Below is a small trained network, with its code and all its weights. Each question gives an input and a class and asks what happens when units are switched off, that is, made to give their printed mean instead of their output.

import numpy as np


def w(rows, s, z=0):
    codes = np.array(rows[::2]) - 128.0
    scale = np.full(codes.shape[1], s)
    scale[-1] = z or s
    return codes * scale


def f(y):
    return y / 2 * (1 + np.tanh(0.7978845608 * (y + 0.044715 * y**3)))


def log_softmax(a):
    a = a - a.max(-1, keepdims=True)
    return a - np.log(np.exp(a).sum(-1, keepdims=True))


def net(x, mask):
    res = np.array(x, float).reshape(1, 6) / 4 @ E
    y = f(res @ A[0][:, :-1].T + A[0][:, -1])
    res = res + np.where(mask, y, B[0][:, -1]) @ B[0][:, :-1]
    return log_softmax(res[-1] @ U[:, :-1].T + U[:, -1])


A, B = {}, {}
E = w([
[132,136,116,120,120,132],'x0',
[9,93,143,65,76,73],'x1',
[129,126,134,132,130,124],'x2',
[133,133,123,123,122,129],'x3',
[105,217,218,39,127,184],'x4',
[114,87,152,200,55,197],'x5',
],0.014)
A[0] = w([
[11,118,91,91,51,79,235],'N0',
[105,147,193,51,145,129,223],'N1',
[150,128,119,199,145,181,254],'N2',
[147,28,65,181,71,144,121],'N3',
[133,158,124,53,205,134,131],'N4',
[118,129,54,141,119,81,132],'N5',
[131,110,96,145,150,69,133],'N6',
[24,141,189,85,149,45,135],'N7',
[181,182,65,105,222,144,242],'N8',
[153,193,231,136,51,199,144],'N9',
[173,96,60,118,174,21,220],'N10',
[137,134,90,132,199,56,133],'N11',
[17,94,163,167,3,87,170],'N12',
[116,147,69,151,168,66,132],'N13',
[139,77,92,190,140,157,146],'N14',
],0.012,0.0047)
B[0] = w([
[135,92,133,35,17,90,254],'N0',
[113,254,132,150,162,96,199],'N1',
[88,170,29,217,127,137,202],'N2',
[195,111,72,137,84,96,240],'N3',
[208,127,117,150,195,59,184],'N4',
[123,86,163,106,120,201,185],'N5',
[78,91,135,81,103,169,180],'N6',
[136,173,59,104,73,34,219],'N7',
[123,146,200,207,193,108,220],'N8',
[40,142,173,138,151,161,202],'N9',
[36,200,157,93,91,200,238],'N10',
[63,99,191,176,105,203,191],'N11',
[162,116,137,51,81,151,255],'N12',
[5,151,103,63,95,189,183],'N13',
[201,173,59,160,105,107,201],'N14',
],0.0084,0.019)
U = w([
[81,140,152,222,154,252,252],'0',
[176,196,14,172,113,90,132],'1',
[82,112,183,102,88,175,135],'2',
[216,16,101,132,82,142,7],'3',
[176,112,209,210,233,95,92],'4',
],0.011,0.003)

Each question gives the input, the list of numbers given to net, and the class t.
The units are the neurons (one row each of A and B). Each row of codes is followed by its name. A weight is (code - 128) times the scale printed after its matrix; where a second scale follows, it is the last column's (A, B and U).
mask holds one flag per neuron, in row order. A switched-off neuron (its flag False) gives its mean, the last column of its row in B, instead of its output. The means were averaged over made-up inputs and are rounded, as every weight is.
A unit's drop is (log p(t) with every unit on - log p(t) with that unit switched off) / (log p(t) with every unit on - log p(t) with every unit switched off).
The circuit of an input: a set's keep is (log p(t) with only the set's units on - log p(t) with every unit switched off) / (log p(t) with every unit on - log p(t) with every unit switched off). Starting from the 12 units with the biggest drops (on a tie, the unit counted first), units are removed one at a time, each time the one whose removal leaves the highest keep (on an exact tie, the one counted first), for as long as the keep stays at least 0.8.
circuit, biggest first: the units of the circuit, biggest drop first
k most important neurons: the k neurons with the biggest drops, biggest first
drop of u: that unit's drop, to one decimal
input [7,-3,1,3,0,7], class 1: circuit, biggest first	(N11)
input [8,-8,-4,2,2,0], class 4: 3 most important neurons	(N10 N8 N13)
input [0,1,0,-2,-1,8], class 3: 3 most important neurons	(N1 N12 N7)
input [3,6,6,8,-1,1], class 3: 2 most important neurons	(N10 N9)
input [3,-7,-6,6,-1,0], class 0: 3 most important neurons	(N7 N8 N0)
input [-3,-1,-2,5,0,-2], class 0: circuit, biggest first	(N0 N7)
input [5,5,-3,6,-7,0], class 2: 2 most important neurons	(N10 N13)
input [6,1,-8,-3,-6,7], class 3: 3 most important neurons	(N1 N12 N7)
input [-1,-3,3,-5,3,0], class 4: 2 most important neurons	(N10 N13)
input [4,0,3,3,0,4], class 1: 4 most important neurons	(N11 N10 N0 N5)
input [2,-4,-1,-2,-6,0], class 0: 2 most important neurons	(N7 N10)
input [-4,2,-4,1,-8,7], class 3: 2 most important neurons	(N12 N1)
input [4,0,1,-3,6,0], class 4: drop of N2	0.1
input [5,-8,-6,-6,1,-6], class 4: circuit, biggest first	(N8)
input [-2,1,0,-5,0,1], class 3: drop of N3	-0.1
input [-7,1,-2,-3,-8,3], class 3: drop of N5	0.6
input [-6,0,-2,4,4,1], class 0: drop of N3	0.2
